[ 10 -21 -28  33  -2  -7  26  -6 -13] : q_731
[ -3 -31   5  37  26 -11   9  48  40] : q_755
[  5  48 -34  22 -48 -34   3   6 -15] : q_157
[-72  21 -13  -1  22  74  20  11  -7] : q_924
[-66   7  -9  -4  12  68  12  -4  -7] : q_158
[-68   2  -7 -10   2  73  12 -15  -9] : q_903
[ 18  46  47  -4 -28 -10  -9 -27  -4] : q_802
[-36  24  27  26  12 106  15 -23  15] : q_326
[-75   3  -6 -10  15  44  11   3 -19] : q_153
[ 12  41  57  -1 -42 -18   3 -24 -16] : q_556
[-60   1  -7  -8   7  78  14  -8 -12] : q_283
[ -4  21  26 -24 -33 -10   1 -34 -30] : q_237
len: [18]
1
len: [-72  21 -13]
3
len: [ 5 48]
2
len: [12 41 57 -1]
4
len: [  5  48 -34  22 -48 -34   3   6]
8
len: [18 46 47]
3
len: [ 10 -21 -28  33  -2  -7  26  -6 -13]
9

[ -70 -117   14  -36  -32   13] : q_723
[  94   72 -100  117 -102  -10] : q_901
[-35  81  11  13 -83  -2] : q_880
[ 37 -55 107 -47 -97 116] : q_719
[ 18 -10 -49 -50 -36 -48] : q_627
len: [-35  81  11  13 -83]
5
len: [-35  81  11]
3

[ 84  -9 -34 -16] : q_529
[-34 -64 -43 -51] : q_379
[ 84  -9 -34   1] : q_651
[ 65   1 -13  74] : q_495
[-11 -64 -43 -51] : q_775
[-58 -16  -8 -64] : q_693
[ 97  16  -3 -82] : q_756
[ -26 -109   55   28] : q_453
len: [-11 -64 -43 -51]
4
len: [84]
1
len: [97 16 -3]
3
len: [ 65   1 -13  74]
4
len: [ 84  -9 -34   1]
4
len: [-34 -64]
2

[ 79 -82 -72  20 -33 -67 -23   0 -86  66 -82 -77  14 -45 -50 -38  75 -38
 -77 -82  40  71 -63 -22 -39  20  42   5 -64  26 -65  -9  26  48  -7  27
  20 -31  13]  q_990
[ 74 -66  47  14 -23  27  37 -58  -9  58 -52 -34 -69  26 -31  83  30   3
  23   6  42  83 -67 -61 -63 -34  60  44   8  30  56  63 -19  65 -67  60
 -24 -62  38]  q_524
[ 52 -62 -84 -59 -75 -59 -82  49  80 -23 -12 -20  36 -14 -86 -78  45  21
  37  68   9 -32 -55  36  77  67  71 -17  64 -12 -44  75  32  61  37  11
 -30 -22  80]  q_446
[  7  49  70  13 -49 -42  62  54  79 -55  -1   0 -10  12  33  12  24 -17
  45  83  66  74 -47  41  67 -38  -5 -38  58 -19  60 -31  78  16  26  46
  63 -31 -35]  q_605
[-76  66  32  81 -23 -40 -47 -25  27 -32 -60  86 -80  70  62  51 -79  24
  31 -62  60  61  29  70 -46 -20 -75 -23  37  -7  12  20 -56  48  79  -2
  15  29  16]  q_555
[  3 -76  43  39  38  35  84 -46  34 -27 -59 -32   4  -7 -54  -3  72  59
  61 -59   7  77 -67 -19 -74 -31  36  63  27  78   4 -34  82 -81 -41  67
 -29   3 -48]  q_972
[-80  31 -64  71 -43   5   2  -7  79  33 -45 -37 -69  78 -76  35 -45  17
  41   7  80 -55 -19 -43 -22 -14 -25 -43  -6 -19  39  10  50  63 -16 -86
 -83 -81  51]  q_804
[-80  31 -64  71 -43   5   2  -7  79  33 -45  46 -69  78 -76  35 -45  77
  41   7  80 -55 -19 -43 -22 -14 -25 -43  -6 -19  39  10  50  63 -16 -86
 -83 -81  51]  q_682
[-69 -76  48  22 -42  77  -1  41 -58 -62  54  47 -69  70 -61  53 -77 -17
 -63   4  44  57 -22  68  73 -84  56 -19   6 -22 -38  65 -77  -2  79  45
 -33 -52  12]  q_563
[  3 -76  43  39  38  35  84 -46  34 -27 -59 -32   4  -7 -54  -3  72  59
  61 -59   7  77 -67 -19 -74 -31  36  63  27  78   4 -34  82 -81 -41 -13
  17 -21  12]  q_344
len: [-80  31 -64  71 -43   5   2  -7  79  33 -45  46 -69  78 -76  35 -45  77
  41   7  80 -55 -19 -43 -22 -14 -25 -43  -6 -19  39  10  50]
33
len: [  7  49  70  13 -49 -42  62  54  79 -55  -1   0 -10  12  33  12  24 -17
  45  83  66  74 -47  41  67 -38  -5 -38  58 -19  60 -31  78  16  26  46
  63 -31 -35]
39
len: [-80  31 -64  71 -43   5   2  -7  79  33 -45 -37 -69  78 -76  35 -45  17
  41   7  80 -55 -19 -43 -22 -14 -25 -43  -6 -19  39  10  50  63 -16]
35

